Below is a small trained network, with its code and all its weights. Each question gives an input and a target symbol and asks what happens when units are switched off, that is, made to give their printed mean instead of their output.

import numpy as np


def w(rows, s, z=0):
    codes = np.array(rows[::2]) - 128.0
    scale = np.full(codes.shape[1], s)
    scale[-1] = z or s
    return codes * scale


def norm(h):
    return h / np.sqrt((h * h).mean(-1, keepdims=True) + 1e-5)


def f(y):
    return y / 2 * (1 + np.tanh(0.7978845608 * (y + 0.044715 * y**3)))


def softmax(a):
    e = np.exp(a - a.max(-1, keepdims=True))
    return e / e.sum(-1, keepdims=True)


def log_softmax(a):
    a = a - a.max(-1, keepdims=True)
    return a - np.log(np.exp(a).sum(-1, keepdims=True))


def net(x, mask):
    ids = ['ΔΛΠΣΩαβγεζηθμξτψ'.index(c) for c in x.split()]
    T = len(ids)
    res = E[ids] + P[:T]
    r = norm(res)
    for j in range(3):
        rows = slice(2 * j, 2 * j + 2)
        q, k, v = (r @ M[0][rows].T for M in (Q, K, V))
        z = softmax(np.where(np.tri(T) > 0, q @ k.T / 2**0.5, -1e9)) @ v
        o = O[0][rows]
        res = res + np.where(mask[j], z, o[:, -1]) @ o[:, :-1]
    y = f(norm(res) @ A[0][:, :-1].T + A[0][:, -1])
    res = res + np.where(mask[3:7], y, B[0][:, -1]) @ B[0][:, :-1]
    return log_softmax(norm(res)[-1] @ U[:, :-1].T + U[:, -1])


Q, K, V, O, A, B = {}, {}, {}, {}, {}, {}
E = w([
[84,127,124,150,109],'Δ',
[206,166,133,97,130],'Λ',
[105,119,96,118,88],'Π',
[117,126,182,137,135],'Σ',
[92,121,100,128,115],'Ω',
[115,98,102,108,134],'α',
[156,188,131,155,125],'β',
[98,113,88,135,104],'γ',
[119,92,104,107,140],'ε',
[201,186,95,135,93],'ζ',
[120,126,166,165,89],'η',
[100,128,167,153,126],'θ',
[168,201,132,156,104],'μ',
[95,145,107,139,105],'ξ',
[171,169,90,5,212],'τ',
[128,89,170,129,161],'ψ',
],0.026)
P = w([
[206,159,95,141,92],'0',
[153,185,90,186,206],'1',
[202,94,85,126,153],'2',
[173,172,59,2,80],'3',
[90,191,73,139,207],'4',
[112,100,99,153,209],'5',
[178,128,127,57,21],'6',
[89,150,108,46,169],'7',
[137,125,116,212,201],'8',
[71,140,106,78,204],'9',
[147,74,140,46,78],'10',
[84,106,123,45,166],'11',
[64,131,127,187,213],'12',
[75,115,139,93,198],'13',
],0.0092)
Q[0] = w([
[107,115,136,178,122],'h1',
[118,108,195,66,146],'h1',
[249,132,118,177,116],'h2',
[130,172,158,37,88],'h2',
[132,130,181,152,90],'h3',
[109,158,83,84,125],'h3',
],0.011)
K[0] = w([
[235,157,95,126,82],'h1',
[110,102,64,146,120],'h1',
[194,190,91,161,88],'h2',
[93,201,84,202,254],'h2',
[147,134,72,168,120],'h3',
[158,208,111,98,151],'h3',
],0.0098)
V[0] = w([
[75,57,94,181,133],'h1',
[174,254,125,83,104],'h1',
[75,196,50,242,35],'h2',
[67,211,238,153,153],'h2',
[199,221,90,59,98],'h3',
[71,153,65,143,92],'h3',
],0.0089)
O[0] = w([
[12,170,140,190,55,153],'h1',
[124,88,207,156,140,154],'h1',
[56,140,93,37,245,126],'h2',
[172,50,4,168,185,2],'h2',
[178,101,255,153,195,248],'h3',
[99,78,118,139,173,174],'h3',
],0.0087,0.0032)
A[0] = w([
[111,68,145,84,94,248],'n1',
[132,106,155,84,174,242],'n2',
[213,244,127,107,181,74],'n3',
[121,52,40,175,109,255],'n4',
],0.011,0.0031)
B[0] = w([
[127,144,187,204,163,252],'n1',
[107,143,83,251,128,255],'n2',
[150,220,91,88,170,251],'n3',
[140,71,170,107,114,229],'n4',
],0.015,0.0044)
U = w([
[221,129,76,161,2,186],'Δ',
[86,153,138,145,151,62],'Λ',
[189,154,142,176,115,36],'Π',
[246,206,160,57,211,255],'Σ',
[147,180,104,112,188,191],'Ω',
[142,122,115,184,163,69],'α',
[100,117,38,189,112,106],'β',
[119,39,75,102,155,160],'γ',
[145,107,107,198,154,113],'ε',
[126,214,174,115,66,176],'ζ',
[55,134,152,71,161,91],'η',
[246,64,103,131,130,121],'θ',
[63,146,118,127,151,103],'μ',
[84,192,220,116,79,126],'ξ',
[36,93,86,113,157,127],'τ',
[143,139,132,167,147,39],'ψ',
],0.0076,0.0052)

Each question gives the input, a string of symbols that net reads in full, and the target symbol t.
The units are the heads (2 rows each of Q, K, V and O) and the neurons (one row each of A and B). Each row of codes is followed by its name. A weight is (code - 128) times the scale printed after its matrix; where a second scale follows, it is the last column's (O, A, B and U).
mask holds one flag per unit, heads first, then neurons. A switched-off unit (its flag False) gives its mean, the last column of its rows in O or B, instead of its output. The means were averaged over made-up inputs and are rounded, as every weight is.
A unit's drop is (log p(t) with every unit on - log p(t) with that unit switched off) / (log p(t) with every unit on - log p(t) with every unit switched off).
The circuit of an input: a set's keep is (log p(t) with only the set's units on - log p(t) with every unit switched off) / (log p(t) with every unit on - log p(t) with every unit switched off). Starting from all 7 units, units are removed one at a time, each time the one whose removal leaves the highest keep (on an exact tie, the one counted first), for as long as the keep stays at least 0.8.
circuit, biggest first: the units of the circuit, biggest drop first
most important unit: the unit with the biggest drop
top k neurons: the k neurons with the biggest drops, biggest first
heads that matter: for each layer, one digit per head in row order, 1 if its drop is at least 0.15 and else 0, layers parted by /
drop when u is switched off: that unit's drop, to one decimal
input ε θ ψ α, target γ: most important unit -> h2
input ψ Λ θ, target Δ: heads that matter -> 011
input θ α Δ Σ α ξ τ θ τ Π α ε β, target Σ: top 3 neurons -> (n2 n3 n1)
input η ψ ε ε, target Δ: heads that matter -> 010
input Σ α ε β α α ε, target ξ: heads that matter -> 110
input Σ ψ Σ γ, target Δ: heads that matter -> 011
input ψ Δ ψ, target Δ: heads that matter -> 011
input α α Σ, target ξ: circuit, biggest first -> (h2 h1)
input η α Π ψ α, target Δ: heads that matter -> 010
input η α ε γ, target ξ: top 2 neurons -> (n2 n3)
input α α Π, target ξ: heads that matter -> 010
input Π α ψ Ω, target ξ: top 2 neurons -> (n2 n3)
input ψ τ α ψ Π ψ ε ψ ε θ, target Δ: drop when h3 is switched off -> 0.1
input ψ θ α, target Δ: drop when h2 is switched off -> 0.3
input Σ α γ α α η α ε ψ, target ξ: most important unit -> h2
input Ω θ μ ε Ω θ ψ α Π, target Δ: drop when n3 is switched off -> -0.1
